Below is a small trained network, with its code and all its weights. Each question gives an input and a class and asks what happens when units are switched off, that is, made to give their printed mean instead of their output.

import numpy as np


def w(rows, s, z=0):
    codes = np.array(rows[::2]) - 128.0
    scale = np.full(codes.shape[1], s)
    scale[-1] = z or s
    return codes * scale


def f(y):
    return np.maximum(y, 0)


def log_softmax(a):
    a = a - a.max(-1, keepdims=True)
    return a - np.log(np.exp(a).sum(-1, keepdims=True))


def net(x, mask):
    res = np.array(x, float).reshape(1, 6) / 4 @ E
    y = f(res @ A[0][:, :-1].T + A[0][:, -1])
    res = res + np.where(mask, y, B[0][:, -1]) @ B[0][:, :-1]
    return log_softmax(res[-1] @ U[:, :-1].T + U[:, -1])


A, B = {}, {}
E = w([
[131,128,128,129,126,129],'x0',
[102,16,117,88,84,215],'x1',
[138,146,251,112,102,156],'x2',
[129,128,128,130,126,128],'x3',
[126,132,127,121,137,133],'x4',
[143,90,147,217,237,168],'x5',
],0.016)
A[0] = w([
[121,118,114,126,87,151,151],'N1',
[133,130,151,201,160,118,113],'N2',
[120,221,126,95,112,51,222],'N3',
[94,66,117,69,72,148,119],'N4',
[155,97,116,92,99,137,101],'N5',
[149,154,151,218,201,113,113],'N6',
[123,135,91,88,137,136,133],'N7',
[118,127,89,140,106,122,147],'N8',
[119,44,130,158,147,194,45],'N9',
[135,146,252,109,117,155,141],'N10',
[127,52,143,171,170,182,34],'N11',
[126,111,7,139,143,103,254],'N12',
[130,126,118,185,107,117,127],'N13',
[135,134,132,110,121,155,87],'N14',
[145,192,118,109,108,78,179],'N15',
[121,104,176,90,113,136,79],'N16',
[111,149,143,106,132,133,90],'N17',
[140,130,25,139,135,130,229],'N18',
[133,142,182,124,141,98,70],'N19',
[129,145,152,187,195,99,114],'N20',
[146,114,96,123,79,149,119],'N21',
[130,53,135,148,156,178,47],'N22',
[123,147,181,129,116,153,135],'N23',
[128,129,137,130,157,117,99],'N24',
[121,79,113,64,86,147,108],'N25',
],0.015,0.0079)
B[0] = w([
[95,126,130,92,120,131,172],'N1',
[165,127,111,158,139,184,184],'N2',
[152,192,85,141,84,49,250],'N3',
[88,83,155,60,156,167,231],'N4',
[108,112,151,121,130,136,171],'N5',
[142,89,206,197,157,195,218],'N6',
[94,124,113,123,138,132,161],'N7',
[97,119,93,108,140,119,164],'N8',
[138,188,83,116,98,11,219],'N9',
[214,174,152,87,49,159,239],'N10',
[155,203,86,150,86,26,216],'N11',
[69,82,51,182,208,112,251],'N12',
[143,122,123,160,127,127,146],'N13',
[123,133,145,109,122,124,142],'N14',
[115,159,102,146,120,60,211],'N15',
[131,125,146,101,118,136,175],'N16',
[141,123,146,119,129,112,141],'N17',
[94,102,93,160,179,108,224],'N18',
[150,138,111,124,106,155,159],'N19',
[149,92,162,161,153,166,197],'N20',
[95,103,126,111,125,127,172],'N21',
[130,197,91,128,66,82,203],'N22',
[144,145,156,102,97,130,179],'N23',
[137,114,119,132,120,140,142],'N24',
[88,75,149,91,146,192,212],'N25',
],0.012,0.021)
U = w([
[93,134,47,172,148,38,254],'0',
[192,188,127,99,73,80,191],'1',
[64,2,85,91,180,162,7],'2',
[120,81,221,48,102,189,102],'3',
[132,43,125,231,218,168,77],'4',
[189,133,197,179,118,246,77],'5',
],0.0097,0.0043)

Each question gives the input, the list of numbers given to net, and the class t.
The units are the neurons (one row each of A and B). Each row of codes is followed by its name. A weight is (code - 128) times the scale printed after its matrix; where a second scale follows, it is the last column's (A, B and U).
mask holds one flag per neuron, in row order. A switched-off neuron (its flag False) gives its mean, the last column of its row in B, instead of its output. The means were averaged over made-up inputs and are rounded, as every weight is.
A unit's drop is (log p(t) with every unit on - log p(t) with that unit switched off) / (log p(t) with every unit on - log p(t) with every unit switched off).
The circuit of an input: a set's keep is (log p(t) with only the set's units on - log p(t) with every unit switched off) / (log p(t) with every unit on - log p(t) with every unit switched off). Starting from the 12 units with the biggest drops (on a tie, the unit counted first), units are removed one at a time, each time the one whose removal leaves the highest keep (on an exact tie, the one counted first), for as long as the keep stays at least 0.8.
circuit, biggest first: the units of the circuit, biggest drop first
top k neurons: the k neurons with the biggest drops, biggest first
drop when u is switched off: that unit's drop, to one decimal
input [1,1,-4,-1,5,-3], class 2: circuit, biggest first -> (N11 N9)
input [3,-7,1,-5,3,-3], class 1: circuit, biggest first -> (N12)
input [3,-1,3,1,2,0], class 1: top 3 neurons -> (N6 N25 N4)
input [-7,1,7,-6,2,-6], class 3: top 2 neurons -> (N11 N9)
input [7,-6,1,6,-4,0], class 1: top 2 neurons -> (N3 N12)
input [-2,0,6,-2,1,6], class 5: top 2 neurons -> (N6 N3)
input [1,2,3,-3,-8,0], class 3: top 2 neurons -> (N3 N11)
input [-7,-6,3,2,-1,0], class 1: top 2 neurons -> (N3 N15)
input [7,8,1,-8,-1,0], class 3: top 2 neurons -> (N4 N25)
input [4,-8,1,8,-7,7], class 5: drop when N12 is switched off -> 0.2
input [-5,-3,0,7,-1,4], class 4: drop when N20 is switched off -> 0.0
input [-5,-1,-6,-6,-3,8], class 4: drop when N6 is switched off -> 0.8
